Below are the code and all the weights of a small trained network. Each question names an input and a target symbol and asks about switching units off, where a switched-off unit gives its printed mean instead of its output.

import numpy as np


def w(rows, s, z=0):
    codes = np.array(rows[::2]) - 128.0
    scale = np.full(codes.shape[1], s)
    scale[-1] = z or s
    return codes * scale


def norm(h):
    return h / np.sqrt((h * h).mean(-1, keepdims=True) + 1e-5)


def f(y):
    return np.maximum(y, 0)


def softmax(a):
    e = np.exp(a - a.max(-1, keepdims=True))
    return e / e.sum(-1, keepdims=True)


def log_softmax(a):
    a = a - a.max(-1, keepdims=True)
    return a - np.log(np.exp(a).sum(-1, keepdims=True))


def net(x, mask):
    ids = ['αβγδηθλμπτφψω'.index(c) for c in x.split()]
    T = len(ids)
    res = E[ids] + P[:T]
    u = 0
    for l in range(2):
        q, k, v = (norm(res) @ M[l].T for M in (Q, K, V))
        z = softmax(np.where(np.tri(T) > 0, q @ k.T / 4**0.5, -1e9)) @ v
        res = res + np.where(mask[u], z, O[l][:, -1]) @ O[l][:, :-1]
        u += 1
        y = f(norm(res) @ A[l][:, :-1].T + A[l][:, -1])
        res = res + np.where(mask[u : u + 4], y, B[l][:, -1]) @ B[l][:, :-1]
        u += 4
    return log_softmax(norm(res)[-1] @ U[:, :-1].T + U[:, -1])


Q, K, V, O, A, B = {}, {}, {}, {}, {}, {}
E = w([
[121,213,129,215,97,168,97,105],'α',
[142,137,99,104,137,152,166,93],'β',
[79,70,93,137,160,154,165,122],'γ',
[85,124,112,80,140,112,98,167],'δ',
[140,139,118,101,117,149,170,100],'η',
[117,144,94,92,118,143,181,115],'θ',
[2,238,147,135,240,103,140,96],'λ',
[137,140,108,88,111,152,172,88],'μ',
[118,136,54,120,105,129,166,125],'π',
[153,109,115,101,92,160,178,120],'τ',
[127,122,79,124,109,147,175,173],'φ',
[90,137,156,142,69,99,183,142],'ψ',
[162,157,143,81,105,117,81,161],'ω',
],0.0021)
P = w([
[40,193,176,105,164,247,29,134],'0',
[68,149,155,109,156,245,49,122],'1',
[89,140,148,112,149,238,63,117],'2',
[103,141,144,110,146,222,81,110],'3',
[115,141,143,114,147,205,96,110],'4',
[124,137,143,117,144,189,109,108],'5',
[134,134,142,123,142,171,118,110],'6',
[143,130,140,132,143,151,130,113],'7',
[153,123,141,132,140,130,139,114],'8',
[162,117,133,142,141,108,149,114],'9',
[176,113,124,149,134,83,158,116],'10',
[178,111,122,148,130,65,163,116],'11',
[185,114,120,149,129,41,173,120],'12',
],0.0011)
Q[0] = w([
[149,115,143,189,168,58,50,162],'0.h0',
[153,100,84,179,151,131,176,42],'0.h0',
[160,187,124,165,144,51,60,141],'0.h0',
[170,202,86,40,18,188,254,103],'0.h0',
],0.0037)
K[0] = w([
[99,172,141,92,164,223,54,134],'0.h0',
[158,71,77,178,172,143,155,78],'0.h0',
[139,196,109,42,170,203,34,118],'0.h0',
[253,97,83,155,102,15,180,155],'0.h0',
],0.0048)
V[0] = w([
[110,73,129,243,147,217,154,5],'0.h0',
[185,134,68,124,238,177,134,105],'0.h0',
[78,130,154,101,91,144,117,139],'0.h0',
[160,104,127,185,45,84,212,129],'0.h0',
],0.0015)
O[0] = w([
[120,214,97,135,130,43,88,177,254],'0.h0',
[112,249,203,155,131,129,111,142,122],'0.h0',
[130,45,107,154,116,74,123,124,231],'0.h0',
[110,131,67,72,138,179,61,142,84],'0.h0',
],0.0019,0.00089)
A[0] = w([
[3,117,60,151,121,95,176,179,254],'0.n0',
[81,152,121,140,124,100,155,46,193],'0.n1',
[166,88,120,123,61,170,145,112,222],'0.n2',
[118,50,97,150,152,26,97,141,145],'0.n3',
],0.002,0.00058)
B[0] = w([
[229,143,221,125,146,176,110,70,252],'0.n0',
[206,95,192,166,98,164,88,169,187],'0.n1',
[66,249,110,150,163,91,96,177,182],'0.n2',
[188,15,89,25,165,236,144,155,155],'0.n3',
],0.0016,0.0026)
Q[1] = w([
[39,88,81,96,254,122,20,138],'1.h0',
[67,59,197,203,133,47,106,128],'1.h0',
[104,121,159,158,106,60,117,71],'1.h0',
[210,169,124,64,132,158,192,27],'1.h0',
],0.0072)
K[1] = w([
[78,236,201,188,148,210,79,133],'1.h0',
[31,110,118,100,168,230,97,37],'1.h0',
[54,95,57,129,208,252,111,79],'1.h0',
[196,161,78,134,88,54,210,172],'1.h0',
],0.0041)
V[1] = w([
[229,94,76,158,198,157,105,23],'1.h0',
[109,173,169,71,130,103,80,4],'1.h0',
[198,95,236,184,120,65,168,137],'1.h0',
[216,130,157,49,148,141,20,211],'1.h0',
],0.0021)
O[1] = w([
[8,90,120,55,126,222,151,145,37],'1.h0',
[90,45,96,123,48,19,142,111,254],'1.h0',
[96,92,205,212,100,157,29,50,141],'1.h0',
[106,70,143,2,168,93,12,175,219],'1.h0',
],0.0026,0.00064)
A[1] = w([
[193,164,65,162,104,150,5,101,3],'1.n0',
[15,16,158,164,148,171,192,180,251],'1.n1',
[107,141,11,88,179,117,163,132,243],'1.n2',
[147,158,216,99,94,120,161,129,220],'1.n3',
],0.002,0.00054)
B[1] = w([
[102,219,108,84,55,122,95,114,197],'1.n0',
[139,107,3,159,159,86,70,128,207],'1.n1',
[98,81,169,186,125,92,106,143,199],'1.n2',
[140,63,125,160,189,158,98,121,251],'1.n3',
],0.0024,0.0015)
U = w([
[150,69,234,224,99,104,85,89,132],'α',
[98,108,152,132,129,121,115,126,51],'β',
[185,196,135,71,191,225,158,203,129],'γ',
[93,93,113,80,79,54,216,61,127],'δ',
[128,119,125,131,114,110,131,148,2],'η',
[88,96,51,194,191,146,62,133,134],'θ',
[184,156,45,131,148,26,196,187,156],'λ',
[137,131,136,36,122,59,2,166,160],'μ',
[27,104,84,79,73,195,163,163,141],'π',
[130,103,197,111,160,196,180,112,81],'τ',
[60,157,193,162,201,80,130,110,134],'φ',
[177,206,88,151,39,172,93,64,229],'ψ',
[106,115,111,127,125,142,152,124,49],'ω',
],0.0089,0.0039)

Each question gives the input, a string of symbols that net reads in full, and the target symbol t.
The units are the heads (4 rows each of Q, K, V and O) and the neurons (one row each of A and B). Each row of codes is followed by its name. A weight is (code - 128) times the scale printed after its matrix; where a second scale follows, it is the last column's (O, A, B and U).
mask holds one flag per unit, layer by layer, with each layer's heads first. A switched-off unit (its flag False) gives its mean, the last column of its rows in O or B, instead of its output. The means were averaged over made-up inputs and are rounded, as every weight is.
A unit's drop is (log p(t) with every unit on - log p(t) with that unit switched off) / (log p(t) with every unit on - log p(t) with every unit switched off).
The circuit of an input: a set's keep is (log p(t) with only the set's units on - log p(t) with every unit switched off) / (log p(t) with every unit on - log p(t) with every unit switched off). Starting from all 10 units, units are removed one at a time, each time the one whose removal leaves the highest keep (on an exact tie, the one counted first), for as long as the keep stays at least 0.8.
units of the circuit, in order: the units of the circuit, biggest drop first
most important unit: the unit with the biggest drop
top k neurons: the k neurons with the biggest drops, biggest first
top k neurons in layer l: the k neurons of layer l with the biggest drops, biggest first
input φ β ψ ω η θ, target μ: top 2 neurons => (0.n0; 0.n2)
input π γ γ ψ ψ β γ ψ, target π: units of the circuit, in order => (1.h0)
input ψ ψ ψ τ ψ τ τ α θ λ γ π, target π: units of the circuit, in order => (1.h0; 0.h0; 0.n0)
input μ μ τ λ γ μ ω φ, target μ: units of the circuit, in order => (1.h0; 0.h0)
input φ ω μ ψ λ μ θ, target δ: units of the circuit, in order => (1.h0; 1.n2)
input η δ ψ μ β τ η ψ, target λ: units of the circuit, in order => (1.h0; 0.n0; 1.n1)
input φ φ τ γ α τ ψ μ η τ β ψ θ, target ψ: units of the circuit, in order => (1.h0; 0.h0)
input ω ψ α γ γ γ ψ μ φ δ π η, target π: units of the circuit, in order => (1.h0; 0.n0)
input η τ γ ψ φ μ φ β β τ γ γ η, target α: top 2 neurons in layer 0 => (0.n0; 0.n2)
input ψ ψ β δ τ, target λ: top 2 neurons in layer 0 => (0.n2; 0.n0)
input ψ ω δ φ γ γ ψ β ω β, target μ: units of the circuit, in order => (1.h0; 0.h0; 0.n0)
input ψ γ ψ, target θ: units of the circuit, in order => (1.n1; 0.h0)
input α μ δ β γ μ θ η μ μ θ ψ ψ, target α: top 3 neurons => (0.n3; 0.n1; 1.n3)
input δ ω η φ β, target γ: units of the circuit, in order => (0.h0; 1.h0; 0.n1)
input ψ π π ψ θ φ τ β φ μ τ, target γ: units of the circuit, in order => (1.h0; 0.h0)
input ψ δ ψ ψ β λ ψ μ γ τ, target λ: top 4 neurons => (0.n0; 0.n2; 0.n1; 1.n2)
input ψ ψ τ λ ψ τ α ψ γ γ δ μ, target δ: top 3 neurons => (0.n0; 0.n3; 1.n2)
input ψ α τ α λ α γ δ ψ α η π θ, target π: units of the circuit, in order => (1.h0; 0.n0; 0.h0)
input η θ φ λ δ λ π β, target π: units of the circuit, in order => (1.h0; 0.n0)
input ω γ μ ψ θ λ ψ ψ β λ μ θ, target δ: top 2 neurons => (0.n0; 1.n2)
input λ μ ψ α θ μ γ ω η, target μ: top neuron => (0.n0)
input β μ μ μ π ψ τ τ β ω μ α β, target δ: top 2 neurons in layer 0 => (0.n0; 0.n3)
input γ γ θ, target τ: top 3 neurons in layer 0 => (0.n2; 0.n1; 0.n3)
input λ η ψ μ τ φ γ β, target γ: units of the circuit, in order => (1.h0)
input δ ψ γ η δ μ η, target δ: top 2 neurons => (0.n0; 0.n3)
input φ α η, target γ: top 2 neurons => (0.n0; 1.n1)
input τ γ ψ δ ψ, target μ: top 2 neurons => (0.n2; 0.n3)
input ψ φ φ λ γ λ φ β α θ, target γ: most important unit => 0.h0
input ψ ψ ψ γ ψ, target θ: top 3 neurons => (1.n1; 0.n0; 0.n2)
input γ ψ φ φ, target ψ: top 2 neurons in layer 0 => (0.n1; 0.n3)
